Below are the code and all the weights of a small trained network. Each question names an input and a target symbol and asks about switching units off, where a switched-off unit gives its printed mean instead of its output.

import numpy as np


def w(rows, s, z=0):
    codes = np.array(rows[::2]) - 128.0
    scale = np.full(codes.shape[1], s)
    scale[-1] = z or s
    return codes * scale


def f(y):
    return y / 2 * (1 + np.tanh(0.7978845608 * (y + 0.044715 * y**3)))


def softmax(a):
    e = np.exp(a - a.max(-1, keepdims=True))
    return e / e.sum(-1, keepdims=True)


def log_softmax(a):
    a = a - a.max(-1, keepdims=True)
    return a - np.log(np.exp(a).sum(-1, keepdims=True))


def net(x, mask):
    ids = ['αγδεζημξπτφψ'.index(c) for c in x.split()]
    T = len(ids)
    res = E[ids] + P[:T]
    u = 0
    for l in range(2):
        r = res
        for j in range(3):
            rows = slice(3 * j, 3 * j + 3)
            q, k, v = (r @ M[l][rows].T for M in (Q, K, V))
            z = softmax(np.where(np.tri(T) > 0, q @ k.T / 3**0.5, -1e9)) @ v
            o = O[l][rows]
            res = res + np.where(mask[u + j], z, o[:, -1]) @ o[:, :-1]
        u += 3
        y = f(res @ A[l][:, :-1].T + A[l][:, -1])
        res = res + np.where(mask[u : u + 4], y, B[l][:, -1]) @ B[l][:, :-1]
        u += 4
    return log_softmax(res[-1] @ U[:, :-1].T + U[:, -1])


Q, K, V, O, A, B = {}, {}, {}, {}, {}, {}
E = w([
[166,222,197,137,106],'α',
[193,148,181,188,130],'γ',
[133,123,221,154,83],'δ',
[191,112,131,171,139],'ε',
[163,57,165,133,85],'ζ',
[48,164,163,129,142],'η',
[105,10,249,91,242],'μ',
[219,132,126,112,99],'ξ',
[133,190,188,66,108],'π',
[94,136,143,136,86],'τ',
[147,142,119,7,141],'φ',
[83,128,100,64,149],'ψ',
],0.017)
P = w([
[144,130,109,159,189],'0',
[122,118,139,69,8],'1',
[127,123,146,75,21],'2',
[128,124,142,76,28],'3',
[133,131,148,75,31],'4',
[132,132,150,77,42],'5',
[131,127,150,74,43],'6',
[134,130,151,76,47],'7',
[134,135,157,73,47],'8',
[127,123,157,76,49],'9',
],0.011)
Q[0] = w([
[148,129,187,173,99],'L0H0',
[81,135,118,200,106],'L0H0',
[61,11,150,230,101],'L0H0',
[116,99,216,113,103],'L0H1',
[100,132,35,155,92],'L0H1',
[123,161,249,107,184],'L0H1',
[107,142,154,182,130],'L0H2',
[71,202,152,129,171],'L0H2',
[51,189,86,99,166],'L0H2',
],0.012)
K[0] = w([
[207,136,49,126,129],'L0H0',
[105,174,148,159,12],'L0H0',
[87,225,49,228,30],'L0H0',
[254,55,214,105,164],'L0H1',
[113,186,70,172,67],'L0H1',
[160,46,160,101,238],'L0H1',
[60,72,97,124,76],'L0H2',
[111,128,94,101,25],'L0H2',
[141,160,32,177,12],'L0H2',
],0.0092)
V[0] = w([
[131,55,167,138,167],'L0H0',
[70,82,140,187,183],'L0H0',
[114,24,255,93,123],'L0H0',
[108,172,181,100,74],'L0H1',
[130,50,200,5,193],'L0H1',
[211,230,135,136,58],'L0H1',
[140,222,60,106,147],'L0H2',
[141,120,139,16,133],'L0H2',
[81,205,199,189,133],'L0H2',
],0.0071)
O[0] = w([
[196,133,135,75,178,135],'L0H0',
[132,154,193,150,199,24],'L0H0',
[168,188,220,49,154,219],'L0H0',
[84,167,206,104,176,185],'L0H1',
[51,61,166,195,81,195],'L0H1',
[207,213,130,2,67,254],'L0H1',
[39,74,167,87,172,68],'L0H2',
[155,24,40,101,71,163],'L0H2',
[121,193,135,65,130,145],'L0H2',
],0.0066,0.0056)
A[0] = w([
[161,149,128,138,1,129],'L0N0',
[91,120,149,159,76,92],'L0N1',
[175,188,121,155,156,3],'L0N2',
[55,117,141,180,194,70],'L0N3',
],0.011,0.0049)
B[0] = w([
[84,102,64,68,202,252],'L0N0',
[174,204,155,80,253,141],'L0N1',
[82,110,123,118,243,133],'L0N2',
[76,157,77,121,75,137],'L0N3',
],0.011,0.023)
Q[1] = w([
[154,51,182,58,187],'L1H0',
[85,122,126,48,134],'L1H0',
[76,167,152,94,91],'L1H0',
[178,74,246,195,168],'L1H1',
[100,59,144,108,198],'L1H1',
[90,120,123,160,155],'L1H1',
[195,169,162,226,104],'L1H2',
[109,79,164,83,102],'L1H2',
[144,152,117,136,145],'L1H2',
],0.012)
K[1] = w([
[132,51,138,249,191],'L1H0',
[91,141,146,234,130],'L1H0',
[85,164,126,172,68],'L1H0',
[85,104,238,74,189],'L1H1',
[74,84,155,219,69],'L1H1',
[172,170,169,159,168],'L1H1',
[149,147,122,2,104],'L1H2',
[108,96,177,156,122],'L1H2',
[147,130,99,144,114],'L1H2',
],0.0092)
V[1] = w([
[236,75,201,77,144],'L1H0',
[158,164,154,220,255],'L1H0',
[76,126,58,75,189],'L1H0',
[181,209,90,175,143],'L1H1',
[87,88,119,70,69],'L1H1',
[82,106,104,114,158],'L1H1',
[95,165,124,197,148],'L1H2',
[125,222,232,82,75],'L1H2',
[160,35,136,201,82],'L1H2',
],0.0099)
O[1] = w([
[164,75,100,179,208,118],'L1H0',
[117,178,6,221,118,253],'L1H0',
[177,246,183,135,135,255],'L1H0',
[149,155,66,36,63,83],'L1H1',
[145,150,182,196,137,196],'L1H1',
[123,142,179,192,64,215],'L1H1',
[100,142,85,156,53,138],'L1H2',
[31,109,154,130,192,47],'L1H2',
[188,2,125,87,82,34],'L1H2',
],0.0085,0.0088)
A[1] = w([
[157,219,16,94,158,14],'L1N0',
[92,36,165,46,202,59],'L1N1',
[124,127,254,48,29,78],'L1N2',
[12,133,52,149,121,4],'L1N3',
],0.0053,0.011)
B[1] = w([
[138,87,239,194,90,250],'L1N0',
[163,66,254,130,58,140],'L1N1',
[239,79,133,254,138,183],'L1N2',
[230,127,190,212,196,181],'L1N3',
],0.0084,0.012)
U = w([
[82,236,138,99,165,44],'α',
[155,178,111,190,140,84],'γ',
[65,132,64,117,224,169],'δ',
[141,142,20,146,25,149],'ε',
[114,63,85,134,156,175],'ζ',
[94,228,165,113,20,89],'η',
[64,102,151,164,55,221],'μ',
[201,200,114,67,173,163],'ξ',
[74,132,205,123,140,144],'π',
[3,187,46,59,90,249],'τ',
[161,95,186,162,115,73],'φ',
[180,163,168,155,42,11],'ψ',
],0.0068,0.011)

Each question gives the input, a string of symbols that net reads in full, and the target symbol t.
The units are the heads (3 rows each of Q, K, V and O) and the neurons (one row each of A and B). Each row of codes is followed by its name. A weight is (code - 128) times the scale printed after its matrix; where a second scale follows, it is the last column's (O, A, B and U).
mask holds one flag per unit, layer by layer, with each layer's heads first. A switched-off unit (its flag False) gives its mean, the last column of its rows in O or B, instead of its output. The means were averaged over made-up inputs and are rounded, as every weight is.
A unit's drop is (log p(t) with every unit on - log p(t) with that unit switched off) / (log p(t) with every unit on - log p(t) with every unit switched off).
The circuit of an input: a set's keep is (log p(t) with only the set's units on - log p(t) with every unit switched off) / (log p(t) with every unit on - log p(t) with every unit switched off). Starting from the 12 units with the biggest drops (on a tie, the unit counted first), units are removed one at a time, each time the one whose removal leaves the highest keep (on an exact tie, the one counted first), for as long as the keep stays at least 0.8.
units of the circuit, in order: the units of the circuit, biggest drop first
unit that matters most: the unit with the biggest drop
k most important neurons: the k neurons with the biggest drops, biggest first
k most important neurons of layer l: the k neurons of layer l with the biggest drops, biggest first
heads that matter: for each layer, one digit per head in row order, 1 if its drop is at least 0.15 and else 0, layers parted by /
input δ ε η, target δ: units of the circuit, in order => (L0N0; L1H0; L1H2; L0H0)
input ξ ξ τ ε ξ μ, target μ: unit that matters most => L0N1
input ξ ξ α, target ξ: units of the circuit, in order => (L1H0; L0H1)
input μ ξ η ε ξ α, target α: heads that matter => 110 / 001
input ξ μ γ ε ξ ψ ε, target ε: heads that matter => 011 / 001
input μ ξ ξ ξ γ ξ γ π γ ψ, target ψ: units of the circuit, in order => (L0H1; L0N3; L1N2; L1H0)
input α ε ξ γ τ α ξ, target α: units of the circuit, in order => (L1H2; L0H2)
input ε ξ ξ μ, target μ: units of the circuit, in order => (L0N3; L0H1)
input ε γ φ φ γ μ η τ, target τ: 2 most important neurons => (L0N1; L0N0)
input π γ ζ, target π: units of the circuit, in order => (L1H0; L0N0; L1N1; L1H2)
input γ γ ξ γ ξ ξ ξ δ η φ, target γ: 2 most important neurons of layer 1 => (L1N3; L1N0)
input μ γ γ δ ξ γ ε ε δ τ, target τ: heads that matter => 111 / 100
input γ ζ ξ ξ η ξ ξ α ζ, target γ: 3 most important neurons => (L0N2; L0N0; L1N3)
input ε γ η ξ, target ε: unit that matters most => L0N0
input γ ξ ξ ζ ε, target γ: 2 most important neurons => (L0N2; L0N0)
input δ ξ ξ ζ, target δ: 2 most important neurons => (L0N0; L0N2)
input α ξ τ, target α: 2 most important neurons => (L0N2; L0N0)
input φ ε φ ξ δ π ξ, target φ: heads that matter => 001 / 101
input δ ξ μ ξ τ α δ, target δ: heads that matter => 001 / 000
input ξ α α ξ ξ ψ, target ξ: heads that matter => 010 / 101
input α γ τ γ, target α: unit that matters most => L1H2
